[[126 127 131 129 122 132 122 122 124 125 128]
 [124 136 133 125 119 121 130 119 123 122 127]
 [120 139 142 136 110 123 139 123 120 111 124]
 [120 141 147 130 123 131 142 105 130 122 127]]
Indices start at 0.
The entry in the top-left corner: 126
The maximum is 147
The bottom-left entry?
Answer: 120
The entry at row 0, column 1?
Answer: 127
The entry in the bottom-right corner -> 127
The entry in the top-right corner: 128
The smallest entry?
Answer: 105
The entry at row 1, column 0: 124
The entry just right of 133?
Answer: 125
The entry directly above the smallest entry?
Answer: 123
The entry just left of 110 is 136
